Below is a small trained network, with its code and all its weights. Each question gives an input and a class and asks what happens when units are switched off, that is, made to give their printed mean instead of their output.

import numpy as np


def w(rows, s, z=0):
    codes = np.array(rows[::2]) - 128.0
    scale = np.full(codes.shape[1], s)
    scale[-1] = z or s
    return codes * scale


def norm(h):
    return h / np.sqrt((h * h).mean(-1, keepdims=True) + 1e-5)


def f(y):
    return y / 2 * (1 + np.tanh(0.7978845608 * (y + 0.044715 * y**3)))


def log_softmax(a):
    a = a - a.max(-1, keepdims=True)
    return a - np.log(np.exp(a).sum(-1, keepdims=True))


def net(x, mask):
    res = np.array(x, float).reshape(1, 6) / 4 @ E
    u = 0
    for l in range(2):
        y = f(norm(res) @ A[l][:, :-1].T + A[l][:, -1])
        res = res + np.where(mask[u : u + 5], y, B[l][:, -1]) @ B[l][:, :-1]
        u += 5
    return log_softmax(norm(res)[-1] @ U[:, :-1].T + U[:, -1])


A, B = {}, {}
E = w([
[129,131,122,130],'x0',
[128,124,137,126],'x1',
[129,128,129,128],'x2',
[38,150,115,89],'x3',
[184,191,162,3],'x4',
[127,247,228,173],'x5',
],0.0056)
A[0] = w([
[254,101,149,140,48],'0.n1',
[45,142,132,50,3],'0.n2',
[184,157,139,27,12],'0.n3',
[143,188,198,118,46],'0.n4',
[143,42,118,47,30],'0.n5',
],0.013,0.0035)
B[0] = w([
[4,161,90,95,206],'0.n1',
[16,153,102,110,198],'0.n2',
[158,46,207,101,254],'0.n3',
[178,144,82,136,232],'0.n4',
[202,158,86,156,234],'0.n5',
],0.025,0.0044)
A[1] = w([
[122,64,166,228,21],'1.n1',
[136,230,209,142,5],'1.n2',
[219,166,73,135,129],'1.n3',
[86,124,81,172,52],'1.n4',
[134,5,221,179,119],'1.n5',
],0.014,0.0023)
B[1] = w([
[156,100,195,43,209],'1.n1',
[168,62,2,129,149],'1.n2',
[134,180,145,200,253],'1.n3',
[154,156,192,70,208],'1.n4',
[101,105,204,229,252],'1.n5',
],0.018,0.0057)
U = w([
[109,152,155,155,254],'0',
[178,16,250,109,81],'1',
[248,172,6,203,76],'2',
[1,148,72,48,58],'3',
],0.0083,0.008)

Each question gives the input, the list of numbers given to net, and the class t.
The units are the neurons (one row each of A and B). Each row of codes is followed by its name. A weight is (code - 128) times the scale printed after its matrix; where a second scale follows, it is the last column's (A, B and U).
mask holds one flag per neuron, layer by layer. A switched-off neuron (its flag False) gives its mean, the last column of its row in B, instead of its output. The means were averaged over made-up inputs and are rounded, as every weight is.
A unit's drop is (log p(t) with every unit on - log p(t) with that unit switched off) / (log p(t) with every unit on - log p(t) with every unit switched off).
The circuit of an input: a set's keep is (log p(t) with only the set's units on - log p(t) with every unit switched off) / (log p(t) with every unit on - log p(t) with every unit switched off). Starting from all 10 units, units are removed one at a time, each time the one whose removal leaves the highest keep (on an exact tie, the one counted first), for as long as the keep stays at least 0.8.
units of the circuit, in order: the units of the circuit, biggest drop first
unit that matters most: the unit with the biggest drop
top k neurons: the k neurons with the biggest drops, biggest first
k most important neurons of layer l: the k neurons of layer l with the biggest drops, biggest first
input [3,4,4,5,4,8], class 2: units of the circuit, in order -> [1.n2]
input [-1,3,1,-8,-2,7], class 3: units of the circuit, in order -> [0.n1 1.n5]
input [1,1,8,5,-8,-4], class 1: units of the circuit, in order -> [0.n1 1.n1]
input [-5,4,-6,8,2,7], class 3: top 3 neurons -> [0.n2 0.n5 1.n3]
input [-3,0,-7,7,-6,8], class 2: 3 most important neurons of layer 0 -> [0.n3 0.n1 0.n2]
input [1,-3,-3,5,-7,-6], class 1: 3 most important neurons of layer 0 -> [0.n4 0.n1 0.n2]
input [1,-3,0,-2,-4,3], class 1: top 4 neurons -> [0.n5 0.n4 1.n1 0.n1]
input [3,1,8,6,-5,-1], class 3: top 3 neurons -> [0.n3 1.n5 1.n3]
input [-1,0,-3,-8,-5,5], class 3: top 3 neurons -> [0.n1 0.n3 1.n5]
input [-4,-8,0,4,-7,2], class 1: units of the circuit, in order -> [0.n2 1.n1]
input [-5,-1,-3,6,8,5], class 1: 2 most important neurons of layer 0 -> [0.n3 0.n1]
input [-4,-4,4,2,-5,3], class 1: top 2 neurons -> [1.n1 0.n1]
input [3,1,-3,-2,2,4], class 2: 2 most important neurons of layer 0 -> [0.n4 0.n2]
input [-6,-5,0,8,-4,1], class 3: top 2 neurons -> [1.n5 0.n3]
input [-2,8,6,4,-1,-4], class 2: units of the circuit, in order -> [0.n5]
input [-1,-4,4,0,-4,3], class 1: 4 most important neurons of layer 0 -> [0.n5 0.n4 0.n1 0.n3]
input [2,5,-5,8,7,2], class 3: 2 most important neurons of layer 0 -> [0.n2 0.n4]
input [6,4,2,-2,-8,5], class 1: top 2 neurons -> [1.n1 0.n5]
input [-1,-8,-7,6,3,-3], class 3: top 2 neurons -> [0.n2 1.n5]
input [7,2,-6,6,-8,-8], class 1: unit that matters most -> 0.n4
input [1,-1,6,-8,-5,6], class 3: 2 most important neurons of layer 0 -> [0.n1 0.n3]
input [3,-3,2,3,8,6], class 1: top 2 neurons -> [0.n3 0.n5]
input [-1,8,4,-6,3,-8], class 2: 2 most important neurons of layer 0 -> [0.n5 0.n2]
input [-3,1,-8,-6,-4,5], class 3: 3 most important neurons of layer 0 -> [0.n1 0.n3 0.n5]
input [-4,-2,-4,-6,0,4], class 3: 2 most important neurons of layer 0 -> [0.n1 0.n5]
